In the rows, zero is written as 128.
Each row has a class, written after it.
[105 134 132 125 140 130 113 153  81 173  68 104 133 125 104 149 110  96
 140 124 141 132 122 145 134 104  30 117 112  95  93 143 115 114 157 126
 118 123 122]  Q
[124  95  98 114 123 134  94 155 115 120 110 136 132 166 144 130 127 119
 173 113 125 172  95 144 126 110  92 148  79 155 129 124 145  96 140 146
 144  76  71]  V
[164 179 149 117 105 133 137 100 146 115 116 134 130 139 168 100 116 128
  72  90 145 147 122 134 104  95 142 141 141 134 142 126 103 130 119 150
  95 111 137]  W
[106 128 155 102 104 136 102 144 129 113 104 137 126  92 110 111 106 119
 168 124 116 157 131 122  96 126  95 158  54 131 138 119 149 137 169 122
 151 106 122]  A
[121 123 127 127 105 127  68 161 129 135 142  71 118 124  91 130 116 110
 137 139 155 139 107 108  96 101 140 137 171 110 145 133 125 137  36 131
  96 150 164]  M
[138 184 148 140 147 150 147  98 141  83 143 127 152  89 171  66  64  73
  37  53 159  94  83 164  91 112 107 120 175 154 155 110  86  91  89  89
  86 197 162]  Q
[164 110 120 111 106 139  73 133 102 113  79 130 116 140 152 104 124 131
  93 125 127 145  97 121 151 116 102 112 136 148 192 182  92 128 147 129
 113 130 143]  Y
[105 148 138 110 118 137 125 151 131 108 131 131  99 124 116  98 130  54
 128 114 138 160 120 122 131 140  89 133  88 118 157  83 157 104  69 150
 139 133 107]  A
[188 164  97 107 126 179 121 155 134 124 124 151 118 103 164 104 184 107
 125 103 134 167 126 132  98  97 102 140 135 152 169 116 156 107  80 123
  82 102 135]  M
[122 124 120 127 117 153 165 124 128 113 169  70 154 139 161 106 140  79
  54  21 144 153  75 196 119 141 106 113 185 160 165 102  93 127  45 139
 104 148 111]  E
[ 96 135 161 106 134 159 143 108  99 112 131 112 157  97 152 112 107  93
 168 103 116 113 129 130  87 158  49 110 120 114 120 123 148 111 132 134
 143 160  98]  Q
[124  91 160 143 100 119 151 107 159 162 168 129 119 134 120 101  79 134
 110 172 109  88 109 126 129 202 130 110 136  96 175  87 119 112 138 171
 125 156 112]  S
[ 89 139 122 113 126 126 120 139 120 133 123 128 136 143 150 109 112  80
 137 118 135 134 116 135 110 134  82 142 103 138 136  80 136 112  87 141
 122 113  67]  A
[106 110 133 126 117 112 110 133 161  82 138 139 130 126 170 137  69 148
  76  60 158 116  84 178 100 164 125 127 165 168  82 120  95  88  89 136
 116 175 134]  M
[ 85  90  97  96 146 132  80 155  91 118  54 110  90 146  97 150 100  72
 127 130 146 144 133 124 168 119  23 122 118 139 117 143 122 136 114 114
 130 137 130]  W
[102  90 205 129 169 158 146 135 130 149 102 140 139 111 103 115  95  30
  99  96 195 117  72 195  89 152  92 105 150 111 118 130  92 149  52 142
 104 174 138]  K
[176 154 124  61 132 129  93 167 119 119 122 100 176 116 115  98 129 142
 168  85 119 126 128 102  79 100 137 161 118 125 173 140 123 107 135 148
 124 110 130]  Y
[150 157 144 162  64 156 112  92 149 130 125 128 105  90 159  94 115 209
 105 147  66 122 105 109 127 136  75 127 122 135 125 127 122 125 181 158
 129 140 128]  Q
[105 157 174 109 120 135 120 148 130 172 179 114 104  90  89 118 168  98
 193 132  98 113 137  84  95 160  93 123 120  83 146 112 176 141  92 136
 126 131  93]  W
[118 124 157 143  92 113 125 145 125 135 144 123 120 112  87 129  96  99
 188 113  76 190 119 116  99 130 105 113  79  71 133  95 222 107 152 119
 135 115 124]  Y
[122 151 113  99 143 129  66 118 115  99  77 132 127 134 139 139  99 114
 134  95 139 148  95 144 113  62 129 149  96 152 104 113 117 107 121 138
 147 115 113]  Y
[156 125 165 113  84 145 144 127 164 130 116 159 119  79 161 163 141 107
  96   4 167 155 150 183 125 189  90 126 117 140 123 149 147  83  96 166
 139 134 142]  A
[102 133 121 109 156 139 125 150 138 124 131 102 140 127 120 152  76   5
 142  65 164 111 134 142 130 137  72 113 135 121 127 116 134  98  62 121
 131 183 120]  K
[161 198  95 129 125 157 107 147 140  94 138 117 106 140 162  77 158 121
  80 114 129 172  57 127 121  47 153 140 139 163 161 133  86 155  73 105
  75 122 115]  E
[160 159 135  92  90 147 155 143 136  84 149 140 175 112 147  69 165 142
 129  68 101 169 156 136  78 150 144 155 145 137 192  90 151 150 114 133
 113 101 157]  A
[101 134 171 162 139  99 130 105 130 160 135 133 121  97 144 118  87 108
  67 117 166  88 118 121 117 131 161 116 148 132  92  90  98 142  79 108
 121 141 132]  E
[142 175 133 104 131 162 128 117 124  60  84 168 130 120 175  89 105  89
 130  99 119 176 127 132 108 124  74 125  99 141 119 101 136 152 131 133
 147 128 131]  S
[143 110 128 117  84 125 143 139 130 155 179 111 154 111 180  95 183 110
  66  38 146 152 145 165  96 159 128  96 142 163 204 121 105 158  55 136
  91 133 111]  A
[147 117 136  91 104  99  93 168 145 102 136  87 171 133 117  67  36 106
 115  50 104 138  92 124  86 137 113 137 143 128 190 130 117 122 123 107
  93 147 139]  Y
[128  55 109 115 133 135 123 142 170 125 112 121  79 140 120 170 111 125
  62  82 190 133  88 205 137 147 146 114 152 173 112 181  42 131  78 149
 118 174 156]  K
[147 124  95 119 103 106 108 143 154 105 133 110 146 168 133 135 104 175
 154  87 140 184 126 130  76  94 160 142 146 140 111 155 120 165  97 140
  79 136 133]  Q
[126 178 137 125 127 136 142 100 107  98 121 132 119  93 151 123 171 132
  70  86 152 125 102 174 109 108 101 122 142 126 116 115 115 100  62 173
 109 164 146]  S
[116 118 154 103 139 130 125 134 145 162 159  94 183  87 146 124 122 119
 120  86 136  91 123 143  83 133 159 128 136 117 127 123 109 129  80 105
 105 139 101]  S
[ 89 122 187 124 120 136 123 131 116 165 119 117  96  90  96  95 137  90
 135 138 129 131 134 113 108 165 115 125 101  98 157 128 121 115 144 142
 178 103 115]  A
[103 120 128 117 129 127 120 142  84 112 139  62 184 149 121  90  80 131
 160 133  92 107 104  96 104 104 100 122 135  99 148 107 110 131 158 141
 137 132 110]  V
[139 121 141  97 134 181 121 171 124 101 119  94 103 112  95 108  90  66
 168 143 103 130 105  87 153 142  99  92 100  81 194 182 112 109 179 115
 158 177 146]  K
[150 158 116  97 109 161 101 128 142 128 114 135 132  92 183  87 172 134
  87  92 118 135 144 107  97  78 124 162 111 175 158 121  85 188 101 117
  90  99  92]  K
[144 137 164 125 175 141 122  94 174 138 112 131 122 103 142 105  82  82
  62  41 183 106  85 176 121 119 161 118 146 159 115 141  59 139  61 127
 118 171 139]  Q
[127 105 107 126 143 156 142 142 105 145  98 168  84 132 130 169 187  99
 164 123 123 168 146 155 189 172  96  85  99 123 121 146 149 132 130 140
 164 111 111]  E
[151  94 199 107 119 157 136  80 162 131  97 190 154  83 141 125 102 108
 113  93 159 112 132 161 117 171 167 156 101 107 167 107 137 125 108 159
 114 126 130]  S
[124 135 145  93 166 160 121 146 120 135 111 105 157 126 148  97 104  38
  95  79 176 121 123 120 107  84  91 145 119 145 142 110  56 176 111 113
 120 109  90]  V
[146 125 120 142 107  97 108 149 153 116 131 125  64 119 116 112 125 113
  70  86 154 165 100 162 142 157  96 125 135 165 124 132 128  99  51 148
 124 142 181]  M
[121 115 138 131 151 137 119 134 149 131 103 134 130 154 116  94  59  56
 132 100 155 165  89 145 104 116 131 135 120 130 153 123 119 120 116 127
 120 113  96]  E
[150 101 153  77  75 145 160 145  96 148 155 118 129  66 173 101 187 106
  72  47 127 120 171 146  87 182  78  87 144 127 193 119 120 134  90 143
  99 140 144]  K
[ 99 146 146 108 159 158 127 136 117 165 136 104 157 134 120 112 141  90
 177 155 108 106 117 104 129 117 122 127 101 103 170 120 111 133 180 126
 150 113  63]  A
[109 138 157 147 120 105 110 147 147 157 133 140 136 145 119 131 143 105
 113 117 155 166 131 160 116 134 124 145 126 142 104 117 115 135 145 128
 143  89 126]  M
[180 183 104  89  78 128 121 148 119 109 139  85 122 134 149  73 152 150
 103 100 111 157 121 116  88 108  77 143 145 149 179 140 106 162  85 153
  78 116 152]  W
[143 169 160 120 121 139  87 168 135 122 146 121 174 109  95  89 168 163
 179 198 113 117 123  87  76  77 157 131 136  95 144 189 125 166 122 129
  90 165 156]  K
[ 85 111 106 147 123 115 134 161  80 147 123 102 105 123  85 121 107 107
 144 145  94 124 135  77 163 151  86 131 120  92 180 101 141 113 180  95
 133 111 107]  E
[105 146 154 126 146 117 161 102 147  91 116 156 145 131 162 107 102 100
  43  67 171 120 128 180 109 150 160 153 175 138 119 103  78 118  89 128
  99 130 139]  M
[147 143 118 120 139 168 138 136 166  87 140 120  73  81 149 134 125  84
  79  31 146 175  76 143 133 109 131 162 113 178 122  82 119 165  49  75
 103 123 137]  M
[172 161 174 124 100 169 158 108 145 111 123 156 152  48 135  73 127 168
 151  41  69 149 125 125  74 164  91 138  95  99 182 114 142 177 163 168
 115 137 122]  S
[160 166  91  79 151 115 163 166  81  78 104  80 160 173 147 119 106 101
 111  53 149 164 123  98 119  92  92 142 127 121 152 133  87 133 141 140
 104 121 114]  Y
[175 137  98 117  67 167  80 141 108 104 117 113 116  82 160 111 175 134
 121  94 104 171 140  95 134  75  67 142  95 155 186 153 148 157 111 112
  96 107 141]  V
[111 146 134  92 132 117 109 166  93 150  85 133 132 105  93 166 129 103
 202 116 116 141 166 124 137 114  77 109  65  82 105 128 163 137 174 126
 146 122 140]  A
[161 103 131  67 129 154 149 156 129  85 118 129 152 159 130 105 112  76
 138  84 131 152 121 150 124 149 127 102 143 103 184 132 134 119  95 159
 105 159 152]  K
[146 143 136 104 107 149 138 140  81 160 146 104 160  99 163 124 194 131
 130  80 131 127 132 133 103 127 120 115 134 108 171 132 111 162  79 121
  76 123 110]  Q
[168 120 150  75 147 171 170 121 131 152 195  90 127 104 141 150 199  59
 126  75 171 110 126 140 127 145 157 108 151 112 212 141 126 125  51 146
  88 158 125]  M
[ 80 141 111  98 143 161 151  79 134 102 103 129 128 171 167 159 151  74
 154 161 113 154 167 137 163 108 115 125 110 121 102 115 160 121 126 143
 151 108  74]  A
[121 157 175 101 130 112 160 108 123  92 111 123 159 145 173  98  99  56
 105  83 133 171 135 128 137 130  81 128 100 139  69  76 175 137  94 133
 150  99 116]  E
[ 82  95 129 122 121 125 113 118 100 158  68 127 136 144 150 169  99  79
 118  70 143 148 133 172 144 135  48 130 110 119 112 101 115 154 122 145
 103 104  75]  M
[127 124 149 128 118 110 151  96 148 148 159 147 113  94 136 140 161 165
  85  86 156 117 150 180  67 165 178 142 151 162 112 120  79 138 118 155
 149 114 143]  Y
[102 126 156 113 148  92 125 151 104 176  97  73 129 136 122 125 119  92
 114  81 126 136 115 111 150 134  59 111 116  94 109 169 109 125 140 126
 128 110  81]  S
[115 142 141 141 139 133 140 118 135 131 130 124 132  85 152 136 147 140
  71  92 136 113 112 145 139 120 114 120 116 131  94 121 110 109 108 128
 126 152 112]  S
[123 156 150 128 177 123 146  92 137 115 119 110 104 119 119 118 108 106
  95 143 151  75 115  93 151 106 190 147 142 125 139 162  71 118 138 114
 142 149 149]  K
[166 123 114 113 105 173 143 159 138 127 144 126 111  99 163 121 163 114
  97  73 127 166 102 176 123 163 116 128 127 158 157 101 109 141  78 112
 114 103 143]  M
[140 173 156 108 129 147 176  98 157 104 162 114 146 124 135 141 125 104
 102  93 146 110 122 158 123 142 139 140 147 108 140 108 109  86 150 166
 146 154 140]  S
[151 157 147 120 104 124 122 156 116 140 155 111 139  87 144 123 120  92
 108  35 150 129 107 135 105 129  87 113 133 119 149 120 140 109  78 104
  81 165 143]  Q
[121 114 130 126 104 108 101 114 117 151  98 117 171 150 124 126 106 158
 185 162  75 152 148 106 144  97 159 142  73 104 152 154 152 140 229 116
 135  69  98]  E
[157 124 142 114 128 124 150 112 173 155 112 135 113 158 115 153 140  97
 164  87 116 167 157 141 159 149 116 124 101 116 120 154 165 110 151 191
 161 105 113]  K
[149 114 125 114 121 175 169 126 104 138 136 129 109  81 147 138 222 124
 104 103 138 119 172 124 130 174  79 122 152 151 155 127 126 127  98 157
 147 131 144]  K
[131 107 124 102 112 115 133 124 113 151 103 149 128 160 163  99 155 125
  92 126 132 135 154 153 112 124  67 122 141 134 133 134 122  97 140 177
  99  83  96]  V
[130 146 128  57 106  89 152 126 101 108 116 113 184 165 164 110 117 122
 115  85 126 125 167 128 117 124 126 152 130 108 135  81 143 106 112 170
  96  91 106]  E
